Below are the code and all the weights of a small trained network. Each question names an input and a class and asks about switching units off, where a switched-off unit gives its printed mean instead of its output.

import numpy as np


def w(rows, s, z=0):
    codes = np.array(rows[::2]) - 128.0
    scale = np.full(codes.shape[1], s)
    scale[-1] = z or s
    return codes * scale


def f(y):
    return np.maximum(y, 0)


def log_softmax(a):
    a = a - a.max(-1, keepdims=True)
    return a - np.log(np.exp(a).sum(-1, keepdims=True))


def net(x, mask):
    res = np.array(x, float).reshape(1, 3) / 4 @ E
    y = f(res @ A[0][:, :-1].T + A[0][:, -1])
    res = res + np.where(mask, y, B[0][:, -1]) @ B[0][:, :-1]
    return log_softmax(res[-1] @ U[:, :-1].T + U[:, -1])


A, B = {}, {}
E = w([
[182,168,91,167,114],'x0',
[150,104,181,179,154],'x1',
[139,148,77,135,248],'x2',
],0.016)
A[0] = w([
[79,152,39,84,90,90],'n0',
[151,101,233,198,193,82],'n1',
[241,179,72,192,82,121],'n2',
[28,64,201,36,201,127],'n3',
[100,96,105,115,85,209],'n4',
[131,125,168,112,82,93],'n5',
[105,160,99,124,176,156],'n6',
[121,122,78,133,230,112],'n7',
[154,101,157,117,31,89],'n8',
[102,125,64,77,130,86],'n9',
[183,77,171,168,154,108],'n10',
[175,146,97,191,107,76],'n11',
[94,138,88,105,114,107],'n12',
[128,132,171,166,33,118],'n13',
[124,126,111,143,156,104],'n14',
[59,141,162,107,149,90],'n15',
[141,115,72,120,202,92],'n16',
[206,147,71,223,102,126],'n17',
[145,165,152,94,219,94],'n18',
[82,173,115,135,118,220],'n19',
[157,111,114,148,177,96],'n20',
[102,134,4,30,101,121],'n21',
[170,152,221,230,158,88],'n22',
[156,111,170,146,145,245],'n23',
[148,133,80,134,107,112],'n24',
[144,111,126,119,118,255],'n25',
[51,91,140,156,141,98],'n26',
[107,68,188,185,152,87],'n27',
[130,108,96,142,188,138],'n28',
[100,58,205,64,161,155],'n29',
[130,194,106,20,106,104],'n30',
],0.013,0.0091)
B[0] = w([
[98,75,147,93,162,192],'n0',
[80,61,152,95,166,203],'n1',
[202,188,115,71,152,218],'n2',
[222,192,107,68,137,249],'n3',
[121,148,127,168,148,200],'n4',
[104,135,140,128,70,174],'n5',
[118,145,131,169,101,197],'n6',
[92,150,151,153,53,236],'n7',
[81,146,152,123,31,214],'n8',
[90,108,153,101,138,172],'n9',
[95,87,145,112,164,176],'n10',
[160,152,139,65,123,164],'n11',
[109,103,132,108,149,159],'n12',
[82,155,156,142,48,222],'n13',
[124,131,124,125,98,154],'n14',
[148,151,128,75,114,161],'n15',
[98,139,145,130,60,206],'n16',
[178,166,105,76,148,205],'n17',
[104,144,131,131,64,199],'n18',
[137,136,98,216,187,187],'n19',
[112,141,143,128,94,172],'n20',
[89,54,143,123,192,230],'n21',
[66,58,143,79,164,199],'n22',
[124,99,81,246,217,206],'n23',
[138,125,129,89,137,154],'n24',
[119,143,82,252,187,204],'n25',
[157,141,122,84,127,161],'n26',
[85,97,146,89,146,178],'n27',
[110,144,141,158,96,196],'n28',
[168,168,112,101,142,217],'n29',
[90,84,142,108,159,190],'n30',
],0.031,0.015)
U = w([
[107,175,144,165,58,99],'0',
[106,82,140,102,181,162],'1',
[194,214,86,61,148,132],'2',
[155,149,65,255,170,254],'3',
[156,79,119,133,131,66],'4',
],0.016,0.0044)

Each question gives the input, the list of numbers given to net, and the class t.
The units are the neurons (one row each of A and B). Each row of codes is followed by its name. A weight is (code - 128) times the scale printed after its matrix; where a second scale follows, it is the last column's (A, B and U).
mask holds one flag per neuron, in row order. A switched-off neuron (its flag False) gives its mean, the last column of its row in B, instead of its output. The means were averaged over made-up inputs and are rounded, as every weight is.
A unit's drop is (log p(t) with every unit on - log p(t) with that unit switched off) / (log p(t) with every unit on - log p(t) with every unit switched off).
unit that matters most: the unit with the biggest drop
k most important neurons: the k neurons with the biggest drops, biggest first
drop when u is switched off: that unit's drop, to one decimal
input [7,-5,8], class 0: unit that matters most -> n7
input [7,0,-6], class 2: 3 most important neurons -> [n2, n17, n7]
input [3,-7,7], class 0: 3 most important neurons -> [n7, n16, n6]
input [6,-6,1], class 1: 3 most important neurons -> [n21, n3, n0]
input [-3,7,-6], class 1: 2 most important neurons -> [n1, n22]
input [-8,5,-7], class 2: 4 most important neurons -> [n3, n29, n7, n26]
input [3,-3,-3], class 3: 2 most important neurons -> [n3, n7]
input [0,-5,-4], class 1: 3 most important neurons -> [n7, n21, n0]
input [-4,-3,-3], class 2: 3 most important neurons -> [n23, n3, n7]
input [-1,1,3], class 3: 2 most important neurons -> [n8, n13]
input [3,2,3], class 3: 4 most important neurons -> [n3, n8, n13, n23]
input [6,-5,4], class 2: 2 most important neurons -> [n2, n17]
input [-3,1,-2], class 3: 2 most important neurons -> [n2, n17]
input [-8,5,2], class 2: most important neuron -> [n3]
input [-7,-6,8], class 0: drop when n7 is switched off -> 0.7
input [6,-6,3], class 1: drop when n21 is switched off -> 4.3
input [-8,-4,-5], class 2: drop when n3 is switched off -> 0.5
